Below is a small trained network, with its code and all its weights. Each question gives an input and a class and asks what happens when units are switched off, that is, made to give their printed mean instead of their output.

import numpy as np


def w(rows, s, z=0):
    codes = np.array(rows[::2]) - 128.0
    scale = np.full(codes.shape[1], s)
    scale[-1] = z or s
    return codes * scale


def f(y):
    return y / 2 * (1 + np.tanh(0.7978845608 * (y + 0.044715 * y**3)))


def log_softmax(a):
    a = a - a.max(-1, keepdims=True)
    return a - np.log(np.exp(a).sum(-1, keepdims=True))


def net(x, mask):
    res = np.array(x, float).reshape(1, 2) / 4 @ E
    y = f(res @ A[0][:, :-1].T + A[0][:, -1])
    res = res + np.where(mask, y, B[0][:, -1]) @ B[0][:, :-1]
    return log_softmax(res[-1] @ U[:, :-1].T + U[:, -1])


A, B = {}, {}
E = w([
[41,123,149,131,3,204,218,204,166,175,113],'x0',
[174,199,106,52,99,197,246,22,22,16,122],'x1',
],0.015)
A[0] = w([
[68,170,67,60,92,201,204,96,56,117,200,254],'N1',
[82,153,188,146,83,121,156,193,208,214,123,225],'N2',
[162,149,57,59,157,124,130,49,6,38,208,187],'N3',
[58,154,164,121,39,163,191,202,151,182,44,165],'N4',
[115,79,194,174,171,77,105,195,192,194,141,244],'N5',
[195,55,151,175,173,32,54,111,171,140,191,170],'N6',
],0.015,0.0069)
B[0] = w([
[214,192,82,67,92,114,250,94,148,101,55,243],'N1',
[133,93,107,119,53,98,123,159,164,156,133,218],'N2',
[189,213,73,123,161,132,201,94,76,82,41,254],'N3',
[163,138,109,114,67,112,103,154,219,77,124,225],'N4',
[30,45,140,186,97,143,64,178,99,182,175,236],'N5',
[75,180,73,158,190,232,139,128,55,166,177,216],'N6',
],0.017,0.045)
U = w([
[175,203,33,119,3,142,210,169,219,84,74,223],'0',
[220,253,35,102,194,129,226,13,49,24,3,184],'1',
[114,250,52,180,199,133,146,61,58,130,158,18],'2',
[10,56,178,147,164,123,29,197,106,229,217,250],'3',
[53,39,167,141,52,25,30,173,206,147,149,39],'4',
[20,36,27,5,38,198,244,28,121,22,243,4],'5',
],0.012,0.011)

Each question gives the input, the list of numbers given to net, and the class t.
The units are the neurons (one row each of A and B). Each row of codes is followed by its name. A weight is (code - 128) times the scale printed after its matrix; where a second scale follows, it is the last column's (A, B and U).
mask holds one flag per neuron, in row order. A switched-off neuron (its flag False) gives its mean, the last column of its row in B, instead of its output. The means were averaged over made-up inputs and are rounded, as every weight is.
A unit's drop is (log p(t) with every unit on - log p(t) with that unit switched off) / (log p(t) with every unit on - log p(t) with every unit switched off).
The circuit of an input: a set's keep is (log p(t) with only the set's units on - log p(t) with every unit switched off) / (log p(t) with every unit on - log p(t) with every unit switched off). Starting from all 6 units, units are removed one at a time, each time the one whose removal leaves the highest keep (on an exact tie, the one counted first), for as long as the keep stays at least 0.8.
units of the circuit, in order: the units of the circuit, biggest drop first
most important unit: the unit with the biggest drop
top k neurons: the k neurons with the biggest drops, biggest first
drop of u: that unit's drop, to one decimal
input [7,7], class 1: top 2 neurons	(N1 N5)
input [-7,-1], class 2: units of the circuit, in order	(N1)
input [1,-1], class 4: units of the circuit, in order	(N1 N3)
input [-1,-1], class 3: top 2 neurons	(N3 N1)
input [-3,-1], class 2: top 2 neurons	(N1 N5)
input [3,-2], class 4: top 2 neurons	(N1 N3)
input [5,-8], class 4: top 2 neurons	(N4 N2)
input [2,-4], class 3: top 2 neurons	(N1 N5)
input [-5,-2], class 2: drop of N4	0.0
input [-4,-6], class 3: drop of N6	0.0
input [8,-3], class 4: drop of N3	0.2
input [6,6], class 1: top 2 neurons	(N1 N5)
input [-2,-2], class 3: top 2 neurons	(N3 N1)
input [6,-8], class 4: most important unit	N4
